Below is a small trained network, with its code and all its weights. Each question gives an input and a class and asks what happens when units are switched off, that is, made to give their printed mean instead of their output.

import numpy as np


def w(rows, s, z=0):
    codes = np.array(rows[::2]) - 128.0
    scale = np.full(codes.shape[1], s)
    scale[-1] = z or s
    return codes * scale


def f(y):
    return np.maximum(y, 0)


def log_softmax(a):
    a = a - a.max(-1, keepdims=True)
    return a - np.log(np.exp(a).sum(-1, keepdims=True))


def net(x, mask):
    res = np.array(x, float).reshape(1, 3) / 4 @ E
    y = f(res @ A[0][:, :-1].T + A[0][:, -1])
    res = res + np.where(mask, y, B[0][:, -1]) @ B[0][:, :-1]
    return log_softmax(res[-1] @ U[:, :-1].T + U[:, -1])


A, B = {}, {}
E = w([
[130,190,125,129,36,137,115,234,125,124,128,102],'x0',
[128,200,128,127,97,131,254,48,131,106,127,95],'x1',
[126,6,127,131,41,127,191,127,130,113,130,144],'x2',
],0.0092)
A[0] = w([
[139,90,134,118,187,127,131,58,126,143,127,123,8],'N1',
[135,74,120,136,185,133,35,179,128,123,130,137,106],'N2',
[124,114,136,134,143,128,100,150,116,127,131,129,93],'N3',
[120,92,135,131,134,141,84,123,140,129,130,104,103],'N4',
[135,60,123,131,83,126,156,120,125,115,131,126,43],'N5',
[120,84,125,137,239,131,142,30,125,126,131,134,2],'N6',
[144,153,128,136,147,130,171,125,114,116,142,135,90],'N7',
[124,221,129,128,107,131,231,50,135,121,130,114,115],'N8',
[126,199,135,132,55,128,139,206,145,135,121,126,20],'N9',
[135,179,118,135,70,138,121,162,121,129,139,114,36],'N10',
[123,92,133,119,154,121,53,163,120,137,127,129,124],'N11',
[119,153,131,123,129,119,153,111,122,124,125,122,111],'N12',
[131,156,128,130,120,131,171,100,113,143,116,124,115],'N13',
[121,184,126,127,66,130,114,175,105,124,137,117,34],'N14',
[133,157,132,117,105,127,131,163,126,131,117,128,42],'N15',
[123,252,130,127,209,121,78,111,136,121,122,122,56],'N16',
[123,13,131,131,52,133,192,117,126,133,129,118,44],'N17',
[135,198,126,133,196,145,112,120,109,144,141,110,56],'N18',
[130,149,118,133,133,131,145,115,129,117,133,129,134],'N19',
],0.027,0.006)
B[0] = w([
[114,136,125,129,128,125,137,139,125,56,130,88,178],'N1',
[133,83,124,126,124,126,124,134,124,206,120,83,220],'N2',
[125,119,131,133,137,134,140,125,128,155,134,116,155],'N3',
[118,119,134,126,137,123,125,118,125,153,135,107,155],'N4',
[121,155,132,120,124,123,127,128,132,129,131,186,182],'N5',
[137,136,131,129,126,131,124,125,131,16,127,64,212],'N6',
[128,126,120,137,119,125,135,130,130,159,117,107,157],'N7',
[127,65,128,121,130,130,116,133,130,238,127,73,254],'N8',
[132,128,128,126,135,119,134,118,123,51,129,83,201],'N9',
[129,142,131,136,110,136,126,146,138,83,125,88,174],'N10',
[126,96,129,130,122,129,137,122,134,188,133,96,197],'N11',
[121,98,120,129,134,143,142,123,125,145,130,128,157],'N12',
[134,108,136,135,126,114,130,132,119,167,136,110,172],'N13',
[131,128,128,126,137,133,128,117,130,68,131,100,183],'N14',
[113,125,129,129,140,124,128,125,125,94,128,119,153],'N15',
[130,173,124,125,124,133,131,130,129,126,127,252,241],'N16',
[133,177,125,132,134,132,126,128,127,137,126,227,229],'N17',
[125,170,135,130,131,120,126,123,128,136,131,198,197],'N18',
[129,129,125,132,120,126,128,119,128,153,129,109,152],'N19',
],0.036,0.03)
U = w([
[131,51,156,146,163,106,135,124,148,213,137,89,252],'0',
[136,184,159,142,165,108,129,126,152,124,139,243,123],'1',
[134,122,160,152,169,107,141,125,150,3,138,57,6],'2',
],0.0072,0.0018)

Each question gives the input, the list of numbers given to net, and the class t.
The units are the neurons (one row each of A and B). Each row of codes is followed by its name. A weight is (code - 128) times the scale printed after its matrix; where a second scale follows, it is the last column's (A, B and U).
mask holds one flag per neuron, in row order. A switched-off neuron (its flag False) gives its mean, the last column of its row in B, instead of its output. The means were averaged over made-up inputs and are rounded, as every weight is.
A unit's drop is (log p(t) with every unit on - log p(t) with that unit switched off) / (log p(t) with every unit on - log p(t) with every unit switched off).
The circuit of an input: a set's keep is (log p(t) with only the set's units on - log p(t) with every unit switched off) / (log p(t) with every unit on - log p(t) with every unit switched off). Starting from the 12 units with the biggest drops (on a tie, the unit counted first), units are removed one at a time, each time the one whose removal leaves the highest keep (on an exact tie, the one counted first), for as long as the keep stays at least 0.8.
units of the circuit, in order: the units of the circuit, biggest drop first
unit that matters most: the unit with the biggest drop
k most important neurons: the k neurons with the biggest drops, biggest first
drop when u is switched off: that unit's drop, to one decimal
input [-7,-2,-6], class 2: unit that matters most => N6
input [-7,6,7], class 1: 2 most important neurons => [N17, N5]
input [8,-6,-6], class 2: 3 most important neurons => [N9, N8, N14]
input [6,7,-8], class 1: 4 most important neurons => [N16, N18, N2, N11]
input [6,-5,-7], class 1: 2 most important neurons => [N16, N8]
input [-4,4,-5], class 1: 3 most important neurons => [N16, N2, N18]
input [-4,-2,2], class 2: 2 most important neurons => [N8, N16]
input [4,-3,-5], class 1: 2 most important neurons => [N16, N8]
input [7,-5,-3], class 2: 2 most important neurons => [N8, N9]
input [8,4,-7], class 2: 2 most important neurons => [N9, N14]
input [6,4,1], class 2: drop when N9 is switched off => 0.2
input [8,6,0], class 2: drop when N9 is switched off => 1.4
input [7,1,8], class 1: drop when N17 is switched off => 5.9
input [-7,-4,-4], class 2: units of the circuit, in order => [N6]
